In the rows, zero is written as 128.
Facts:
babredrun -φ-> tebrus; brezes -φ-> drotal; dopor -φ-> kleber; dovastal -φ-> kloflan; draklum -φ-> kenel; draklum -φ-> vegik; dramur -φ-> dragifen; dranil -φ-> triro
drebrin -φ-> gogren; dretror -φ-> suflon; drobrus -φ-> zibre; droklu -φ-> skado; droplizok -φ-> drudes; drosi -φ-> flibrir; druri -φ-> fubral; fotror -φ-> gretrem
fubral -φ-> batronem; gegrates -φ-> rapler; gegus -φ-> musil; giklu -φ-> pomar; greval -φ-> treska; greval -φ-> gegrates; karoflor -φ-> noklom; karoflor -φ-> sesa
kleber -φ-> tridrim; klepledrom -φ-> tridrim; kofek -φ-> klepledrom; kosto -φ-> togebrom; latal -φ-> skatus; lokler -φ-> batronem; lokler -φ-> druri; mamer -φ-> dovastal
mamer -φ-> flavil; mamer -φ-> natrigus; matren -φ-> bafu; miver -φ-> mumus; mokaze -φ-> sesa; mokaze -φ-> kluskek; musil -φ-> reboler; musil -φ-> kikapla
muzen -φ-> ladri; nastik -φ-> gogren; nastik -φ-> drebrin; nibor -φ-> triro; noti -φ-> kloflan; novu -φ-> grisikis; nusis -φ-> treska; plapim -φ-> grubrak
plapim -φ-> ludun; plapim -φ-> plama; plezek -φ-> stiskero; pligun -φ-> retruklun; pomar -φ-> goska; pomar -φ-> giklu; reboler -φ-> gegus; refu -φ-> kikapla
skariro -φ-> brugraplan; soplil -φ-> ludun; stiskero -φ-> togebrom; stoziskis -φ-> zutres; suta -φ-> rapler; tebrus -φ-> babredrun; tebrus -φ-> drudes; togebrom -φ-> plezek
togebrom -φ-> paful; traklokli -φ-> grubru; triro -φ-> dranil; tufigre -φ-> skavi; vizik -φ-> rodral; zibre -φ-> muzen; zibre -φ-> ladri; zugrum -φ-> kleflo
zuli -φ-> dragifen; bafu -Π-> latal; bafu -Π-> skatus; batronem -Π-> lokler; batronem -Π-> druri; botrun -Π-> droklu; brenun -Π-> tridrim; diflur -Π-> kezil
dipor -Π-> zutres; dopor -Π-> nofilu; dovastal -Π-> noti; dragifen -Π-> dramur; draklum -Π-> kuvetrak; dramur -Π-> dragifen; dranil -Π-> triro; draskur -Π-> sesa
drobrus -Π-> muzen; drobrus -Π-> pleskar; droklu -Π-> skado; drudes -Π-> kobral; drudes -Π-> droplizok; druri -Π-> skedel; faka -Π-> pleskar; fevok -Π-> reboler
fiplum -Π-> gradre; fotror -Π-> drebrin; fubral -Π-> lokler; gaskul -Π-> retruklun; gaskul -Π-> pligun; gradre -Π-> fiplum; guflum -Π-> plezek; karoflor -Π-> mokaze
kenel -Π-> draklum; kezil -Π-> diflur; kikapla -Π-> gegus; kleber -Π-> klepledrom; klepledrom -Π-> brugraplan; klepledrom -Π-> dopor; kluskek -Π-> mokaze; kobral -Π-> tebrus
kofek -Π-> kleber; kofek -Π-> brenun; kosto -Π-> plezek; ladri -Π-> zibre; ladri -Π-> drobrus; laflasko -Π-> kenel; latal -Π-> lotam; latal -Π-> stibin
lokler -Π-> batronem; lokler -Π-> fubral; lokler -Π-> skedel; ludun -Π-> plapim; matren -Π-> lotam; matren -Π-> skatus; mokaze -Π-> sesa; nastik -Π-> gogren
natrigus -Π-> mamer; natrigus -Π-> kloflan; noklom -Π-> mokaze; noklom -Π-> sesa; nusis -Π-> greval; paful -Π-> trorak; pegar -Π-> ketel; pegar -Π-> mumus
pegar -Π-> kleflo; plezek -Π-> kosto; pluklus -Π-> dipor; plurel -Π-> suflon; pomar -Π-> goska; pomar -Π-> velubik; rapler -Π-> gegrates; refu -Π-> reboler
rodral -Π-> plapim; skatus -Π-> bafu; skemi -Π-> skubo; skibrus -Π-> stesukler; skubo -Π-> grubru; soplil -Π-> plama; stemare -Π-> fluklaklum; stibin -Π-> lotam
stiskero -Π-> togebrom; suflon -Π-> novu; suta -Π-> treska; suta -Π-> nusis; tridrim -Π-> kofek; truvem -Π-> zutres; truvem -Π-> pluklus; vegik -Π-> diflur
velubik -Π-> giklu; vizik -Π-> plapim; zibre -Π-> muzen; zizasku -Π-> stoziskis; zugrum -Π-> mumus; zuskar -Π-> flasta; zuskar -Π-> flenatir; zutres -Π-> stoziskis
babredrun -μ-> b; bafu -μ-> b; batronem -μ-> b; botrun -μ-> b; brenun -μ-> b; brezes -μ-> a; brugraplan -μ-> a; detal -μ-> a
diflur -μ-> b; dipor -μ-> a; dopor -μ-> a; dovastal -μ-> b; dragifen -μ-> a; draklum -μ-> b; dramur -μ-> b; dranil -μ-> a
draskur -μ-> a; drebrin -μ-> a; dretror -μ-> a; drezal -μ-> a; drobrus -μ-> a; droklu -μ-> a; droplizok -μ-> b; drosi -μ-> b
drotal -μ-> b; drudes -μ-> a; druflun -μ-> b; druri -μ-> a; faka -μ-> a; fevok -μ-> a; fiplum -μ-> a; flasta -μ-> b
flavil -μ-> a; flenatir -μ-> a; flibrir -μ-> a; fluklaklum -μ-> b; fotror -μ-> b; fubral -μ-> a; gaklal -μ-> b; gaskul -μ-> a
gegrates -μ-> a; gegus -μ-> a; giklu -μ-> a; gogren -μ-> a; goska -μ-> a; gradre -μ-> a; gretrem -μ-> b; greval -μ-> b
grisikis -μ-> a; grizen -μ-> b; grubrak -μ-> b; grubru -μ-> a; guflum -μ-> b; karoflor -μ-> b; kenel -μ-> a; ketel -μ-> b
kezil -μ-> a; kikapla -μ-> b; kleber -μ-> a; kleflo -μ-> a; klepledrom -μ-> b; klipligus -μ-> b; kloflan -μ-> b; klugo -μ-> b
kluskek -μ-> a; kobral -μ-> a; kofek -μ-> b; kosto -μ-> b; kuvetrak -μ-> b; ladri -μ-> a; laflasko -μ-> a; latal -μ-> a
lokler -μ-> b; lotam -μ-> b; ludun -μ-> a; mamer -μ-> a; matren -μ-> b; miver -μ-> b; mokaze -μ-> b; mumus -μ-> a
musil -μ-> a; muzen -μ-> b; nastik -μ-> a; natrigus -μ-> b; nibor -μ-> a; nofilu -μ-> a; noklom -μ-> a; noti -μ-> b
novu -μ-> a; nusis -μ-> a; paful -μ-> b; pegar -μ-> b; pelim -μ-> a; plama -μ-> b; plapim -μ-> b; pleskar -μ-> a
plezek -μ-> a; pligun -μ-> a; pluklus -μ-> a; plurel -μ-> b; pomar -μ-> a; rapler -μ-> a; reboler -μ-> b; refu -μ-> b
retruklun -μ-> b; rodral -μ-> a; sesa -μ-> a; skado -μ-> b; skariro -μ-> b; skatus -μ-> b; skavi -μ-> b; skedel -μ-> a
skemi -μ-> b; skibrus -μ-> b; skubo -μ-> b; soplil -μ-> b; stemare -μ-> b; stesukler -μ-> a; stibin -μ-> b; stinel -μ-> b
stiskero -μ-> a; stoziskis -μ-> b; suflon -μ-> b; suta -μ-> b; tebrus -μ-> a; togebrom -μ-> b; traklokli -μ-> b; treska -μ-> a
tridrim -μ-> b; triro -μ-> a; trorak -μ-> b; truvem -μ-> a; tufigre -μ-> a; vegik -μ-> a; velubik -μ-> b; veplur -μ-> a
vizik -μ-> a; zibre -μ-> b; zizasku -μ-> b; zostis -μ-> a; zugrum -μ-> b; zuli -μ-> b; zuskar -μ-> a; zutres -μ-> a
babredrun -Λ-> 695; bafu -Λ-> 695; batronem -Λ-> 695; botrun -Λ-> 466; brenun -Λ-> 695; brezes -Λ-> 695; brugraplan -Λ-> 773; detal -Λ-> 658
diflur -Λ-> 695; dipor -Λ-> 695; dopor -Λ-> 695; dovastal -Λ-> 695; dragifen -Λ-> 695; draklum -Λ-> 695; dramur -Λ-> 695; dranil -Λ-> 658
draskur -Λ-> 773; drebrin -Λ-> 773; dretror -Λ-> 466; drezal -Λ-> 695; drobrus -Λ-> 466; droklu -Λ-> 466; droplizok -Λ-> 466; drosi -Λ-> 773
drotal -Λ-> 187; drudes -Λ-> 61; druflun -Λ-> 187; druri -Λ-> 658; faka -Λ-> 773; fevok -Λ-> 695; fiplum -Λ-> 695; flasta -Λ-> 466
flavil -Λ-> 695; flenatir -Λ-> 187; flibrir -Λ-> 187; fluklaklum -Λ-> 773; fotror -Λ-> 695; fubral -Λ-> 466; gaklal -Λ-> 61; gaskul -Λ-> 61
gegrates -Λ-> 466; gegus -Λ-> 187; giklu -Λ-> 695; gogren -Λ-> 61; goska -Λ-> 466; gradre -Λ-> 695; gretrem -Λ-> 695; greval -Λ-> 658
grisikis -Λ-> 187; grizen -Λ-> 695; grubrak -Λ-> 61; grubru -Λ-> 695; guflum -Λ-> 658; karoflor -Λ-> 658; kenel -Λ-> 466; ketel -Λ-> 695
kezil -Λ-> 695; kikapla -Λ-> 187; kleber -Λ-> 773; kleflo -Λ-> 187; klepledrom -Λ-> 466; klipligus -Λ-> 658; kloflan -Λ-> 466; kluskek -Λ-> 658
kobral -Λ-> 695; kofek -Λ-> 466; kosto -Λ-> 695; kuvetrak -Λ-> 658; ladri -Λ-> 695; laflasko -Λ-> 695; latal -Λ-> 695; lokler -Λ-> 466
lotam -Λ-> 187; ludun -Λ-> 466; mamer -Λ-> 695; matren -Λ-> 773; miver -Λ-> 695; mokaze -Λ-> 658; mumus -Λ-> 773; musil -Λ-> 466
muzen -Λ-> 466; nastik -Λ-> 658; natrigus -Λ-> 773; nibor -Λ-> 61; nofilu -Λ-> 187; noklom -Λ-> 695; noti -Λ-> 695; novu -Λ-> 695
nusis -Λ-> 466; paful -Λ-> 466; pegar -Λ-> 695; pelim -Λ-> 466; plama -Λ-> 466; plapim -Λ-> 695; pleskar -Λ-> 695; plezek -Λ-> 466
pligun -Λ-> 466; pluklus -Λ-> 695; plurel -Λ-> 695; pomar -Λ-> 466; rapler -Λ-> 695; reboler -Λ-> 695; refu -Λ-> 695; retruklun -Λ-> 695
rodral -Λ-> 695; sesa -Λ-> 695; skado -Λ-> 695; skariro -Λ-> 695; skatus -Λ-> 695; skavi -Λ-> 61; skedel -Λ-> 658; skemi -Λ-> 695
skibrus -Λ-> 187; skubo -Λ-> 695; soplil -Λ-> 695; stemare -Λ-> 695; stesukler -Λ-> 466; stibin -Λ-> 466; stinel -Λ-> 466; stiskero -Λ-> 466
stoziskis -Λ-> 695; suflon -Λ-> 187; suta -Λ-> 61; tebrus -Λ-> 695; togebrom -Λ-> 466; traklokli -Λ-> 466; treska -Λ-> 773; tridrim -Λ-> 658
triro -Λ-> 658; trorak -Λ-> 187; truvem -Λ-> 695; tufigre -Λ-> 61; vegik -Λ-> 658; velubik -Λ-> 466; vizik -Λ-> 187; zibre -Λ-> 695
zizasku -Λ-> 695; zostis -Λ-> 61; zugrum -Λ-> 187; zuli -Λ-> 695; zuskar -Λ-> 466; zutres -Λ-> 61

Known rows:
tebrus: [118 142 138 156 192  79 182 113 116 119  78 128 106 132 151 172 157 105
 119 122 100 139 131  93 124 123 159 131 125]
droplizok: [116 150 127 149 193 101 181 123 143 123  90  78 103 136 123 141 148 130
 100  88  66 159 143  87 120  86 191 106  90]
karoflor: [ 93 108 152 147 184 103 211  98 150  65 117  94 143 142 138 131 155  74
 103 120 104 145 162 105 183 105 161 121 117]
pligun: [125 143 116 148 196  91 159 123 136 130  96  95  83 137 131 158 140 114
  90  88  86 149 137  97 113 114 196 123  92]
greval: [ 94 153 148 155 190  99 186  94 108  97  78 100 145 119 154 160 188  98
 121 109  94 136 175  94 128  94 184  95 107]
stoziskis: [117 160 140 161 198  90 200 125 112 108  22 145 105 134 124 148 164 128
 141 110 102 141 162  75 127  82 162 107 112]
kezil: [117 141 147 156 181  79 186 117 123 107  86 137 108 136 146 161 159 103
 122 110 109 137 128 103 122 123 156 136 126]
flavil: [131 150 155 162 187  79 190 128 122  96 106 147 117 114 139 172 138 106
 130 101 118 145 136  90 117 134 160 142 125]
sesa: [106 100 144 137 223  73 185 127 126 117 108 100 127 114 155 167 137  69
  96 136 112 139 115  74 156 124 144 137 129]
drezal: [120 141 149 154 185  80 184 117 122 109  86 135 109 133 147 163 159 104
 120 112 110 136 129 103 123 124 155 135 129]
flibrir: [136 136 130 151 182 105 164 114 125 109 104 104 102 138 153 156 148 104
  97  82 113 141 146 111 124 103 201 135 105]
paful: [137 152 154 151 179 106 187 141 140 107 105  79 114 153 105 112 145 118
 102  78  83 147 136 124 109  74 182 131  86]
laflasko: [120 139 150 155 169  79 189 116 128  98  89 142 109 141 143 155 161 101
 121 103 115 136 127 114 125 127 153 138 123]
guflum: [119 146 155 158 164 114 206 101 127  81  93 117 137 143 146 141 168 110
 124 101 108 143 162 112 147  86 175 123 120]
ladri: [126 130 154 158 168  81 191 129 127  93  85 151 108 141 145 147 154 102
 120  91 132 130 122 114 129 114 153 137 123]
dipor: [129 149 139 163 182  81 181 129 115 100  38 167  87 139 131 152 161 115
 128  92 130 129 145 102 118 107 163 130 116]
detal: [127 137 138 157 178  99 181 104 115 103  94 125 118 136 161 167 161  96
 115 109 118 133 155 113 134 112 185 136 125]
klipligus: [122 146 150 157 180 111 204 101 120  91  87 110 139 137 151 150 167 110
 122 110 101 143 164 100 143  83 179 121 120]
stemare: [109 148 162 154 167  88 210 115 135  88  87 124 130 139 133 139 165 117
 132 103  97 143 133 102 132  98 143 122 121]
gogren: [138 144 136 147 194  71 173 127 126 138  92 119 107 116 142 166 142 102
  97  80  94 140 127 102 129  98 176 135 117]

Rows:
No name comes twice in this set of rows, the named rows included.
[121 140 120 154 182  91 161 127 148 111  94 110  80 152 122 143 139 113
  90  74 101 144 135 110 119 114 193 124  90]  drobrus
[110 148 152 154 198  88 205 121 122 113  73 114 131 125 139 157 162 116
 128 121  87 144 139  78 129  94 153 114 123]  ketel
[155 144 120 100 163 112 153  67 136 128 106  70  85 103 147 152 158 104
 100  57  85 170 180 138 123  98 218 178 110]  kleber
[128 140 130 158 202 101 176 108 100 122  82 117 120 127 167 182 157  93
 109 122 107 133 156  90 132 108 191 127 126]  skedel
[120 149 126 149 208 101 182 134 137 127  79  83 105 130 123 143 141 130
  96  86  75 157 145  73 124  76 192 101  90]  muzen
[120 139 136 159 207  76 182 125 109 123  66 135 107 128 147 174 152 102
 118 121 106 133 135  81 124 117 161 124 125]  pleskar
[105 146 131 146 183  79 145 121 134 116 100  94  94 129 132 151 159 106
  89  69  96 138 137 109 102 119 194 113  78]  nusis
[109 146 153 157 184  89 209 121 127  97  68 127 126 140 130 144 162 117
 128 110  96 143 143  89 135  97 151 111 121]  zibre
[123 143 129 142 190 106 183 127 145 124  95  80 107 131 135 146 143 135
  98  77  76 158 130  77 124  74 186 113  96]  plama
[134 138 126 146 184  93 160 130 142 121 106  98  87 140 134 149 139 113
  89  71  99 145 124 103 113 106 192 133  93]  kenel
[121 146 141 147 169 103 185 126 154 101 106  89 106 146 116 125 149 130
 102  65  85 155 138 108 122  85 182 116  91]  botrun
[160 144 121 104 177 109 153  76 125 139 105  66  93  91 152 161 155 103
 100  61  84 166 178 126 116  89 220 174 110]  brugraplan
[132 141 122 148 200  93 158 131 132 131  99  96  89 130 138 156 138 114
  89  79  93 147 126  93 111 103 194 127  98]  goska
[128 144 139 153 163  72 178 118 145 109 102 133 102 137 125 148 150 100
 100  66  97 138 129 129 134 112 169 139 112]  gaskul

The same elements again, as new rows of numbers:
Known rows:
kloflan: [170  85 149 190 117 129 145 176  94 159 106 103 131 120 151 114 119 143
 135  84  68 139 154 133 149 104 110 149 157 135 162 118 139]
grubrak: [ 88 157 128 146 154  66 134 136 102 117 129 144 164 178 114 162 115 150
 105 159 104 128 137 162 111 126 130 141 110 158 119 169 149]
togebrom: [215  77 130 173 145 122 157 198  99 162 106  95  94 117 162 121 162 165
 168  62  95 141 119 137 185 124  97 135 178 136 146 137 153]
brezes: [144 164 181  92 144 110 137 108 111 131 136  96 128 125 100 127 103 160
 111 134 130 152 137 125 141 175 138 108 114 152 129 132 141]
mumus: [134 135 177 103 159 117 105 141 115 125 108 113 136 129 117 126 103 161
 111 145 104 132 145 138 141 145 110 133 102 165 140 116 135]
fluklaklum: [111 130 142 141 133  98 126 155 121 129 124 117 151 157 116 143  97 157
 126 138  85 138 145 154 122 132 123 137 138 163 146 145 159]
plama: [166  85 152 191 118 129 143 178  91 158 104 104 130 120 153 115 120 145
 137  84  66 140 156 135 150 103 108 150 157 138 160 119 141]
plezek: [215 146 163 103 137 111 129 155  67 124  90 110  83  84 160 146 153 140
 160  14  53 104  70 129 172 175  23 173 165 133 162  86 128]
paful: [167  95 154 189 119 129 135 178  95 159 107 114 117 125 154 130 128 138
 148  74  60 135 136 135 152 106  97 158 161 135 152 113 149]
stoziskis: [119 163 147 128 117  90 156 120 114 132 153 100 143 155 101 142  99 157
 125 120 109 156 135 139 122 166 147 117 149 152 137 159 167]
mokaze: [252 144  95 148 103 148 120 171  92 156 162 150 106 125  76 242 104 170
 171 196 127 158 194 136 168  45  18 116 155 168 162 116 101]
dretror: [222  85 173 140 133 142 139 146  86 154 111 101 114  78 145  95 124 148
 127  87 101 138 152 112 177 138  95 131 137 131 151  92 104]
grubru: [113 167 195 105 157 115 121 126 115 131 114  98 128 138 104 133 105 160
 106 139 116 150 138 131 132 156 138 122  99 159 132 134 152]
diflur: [ 68 229 158 110 106  66 132 119  94 100 126 116 138 165 108 193  98 132
 134  69  38 123  83 154  90 178  85 173 156 159 158 138 184]
drebrin: [172 131 161  90 144 114 124 120 114 126 132 111 135 113 109 117 103 162
 115 141 122 136 147 134 147 166 113 116 116 155 143 117 121]
lokler: [190  68 197 216  61 178  49 118 105 191 203 188 125 140  93 115 145 137
 145  13 113  65 135 121 138 108 128 198 161  45 110  87 138]
tridrim: [146 106 117 167 109 106 101 141 100 138 132 162 140 137 147 153 104 144
 134 128  45  97 128 168 128 114  66 163 139 153 160 100 138]
fotror: [119 169 150 129 112  91 150 113 116 135 158 110 136 156 100 152  99 148
 130 120 105 153 128 137 119 162 142 122 151 149 133 151 169]
rapler: [113 178 198 103 148 116 116 116 115 131 123 110 122 138 103 145 104 150
 109 134 108 143 129 130 130 155 130 129 102 156 129 123 155]
skubo: [ 86 175 165 140 122  96 132 130 118 133 138 112 137 169 104 161 100 145
 127 124  86 149 126 145 111 143 139 136 137 156 134 149 181]

Rows:
No name comes twice in this set of rows, the named rows included.
[239  90 165 136 165 139 130 179  94 158  97 105  70  89 162 119 169 159
 161  65 109 130 106 121 202 140  75 137 146 134 135 104 131]  stiskero
[189  96 189 153 140 147 115 157  88 153  93 110 111  92 151 111 125 139
 127  88  79 129 144 117 164 119  87 153 125 135 149  84 118]  zuskar
[115 183 205  83 153 110 114 133 128 112 116 115 136 145  89 142 108 124
 113 121 111 144 139 118 118 158 134 150 109 154 114 121 147]  ladri
[183  38 157 115 158  94  95 143  52 100 128 120 160  77 149 107  65 185
 140 128 108 140 144  91 166 184  50 136 164 160 111 119  65]  triro
[109 142 147 142 126  99 118 148 120 129 131 126 144 160 115 153  98 151
 132 131  76 133 136 152 118 133 115 145 139 161 142 134 163]  natrigus
[132 146 181 104 151 117  96 133 115 124 114 124 129 129 115 140 104 152
 118 139  95 127 132 137 136 147 100 143 108 161 137 108 138]  faka
[217 118 101 147 108 123 119 160  99 144 151 153 127 126 105 191 106 157
 158 158 101 132 166 144 153  87  45 135 156 158 154 113 111]  karoflor
[120 163 116 133 132  63 145 106 100 118 156 152 157 165 107 164 116 142
 114 148 114 126 128 153 117 150 123 134 125 148 116 159 141]  suta
[145 155 148  96 167  81 130 105  95 113 132 139 148 135 107 138 121 155
  95 164 140 129 138 138 138 161 118 121  90 152 112 142 113]  tufigre
[143 129 130 129 121  94 141 136 118 129 145 116 149 144 111 135  97 159
 131 131  99 141 144 147 130 153 123 124 151 156 143 143 149]  drosi
[106 180 166 104 168  79 104 109  95 107 119 155 140 149 114 164 120 138
 100 151 105 111 114 144 121 150  98 151  82 155 110 129 130]  zutres
[148 194 188 105 150 140 121 137 107 144 127  98 108 137  73 186 102 172
 120 179 141 175 165 124 147 110 110 105 101 169 139 137 142]  sesa
[ 81 157 209 172  91 142  50 103 130 160 195 175 139 192  60 160 122 146
 124  77 118  92 121 140  98 125 162 182 128  90  97 130 186]  batronem
[ 92 231 192  71 131  87 112 107  89  98 109 112 122 138 108 180 102 137
 120  79  57 118  81 139 109 190  73 166 123 159 152 112 159]  kezil

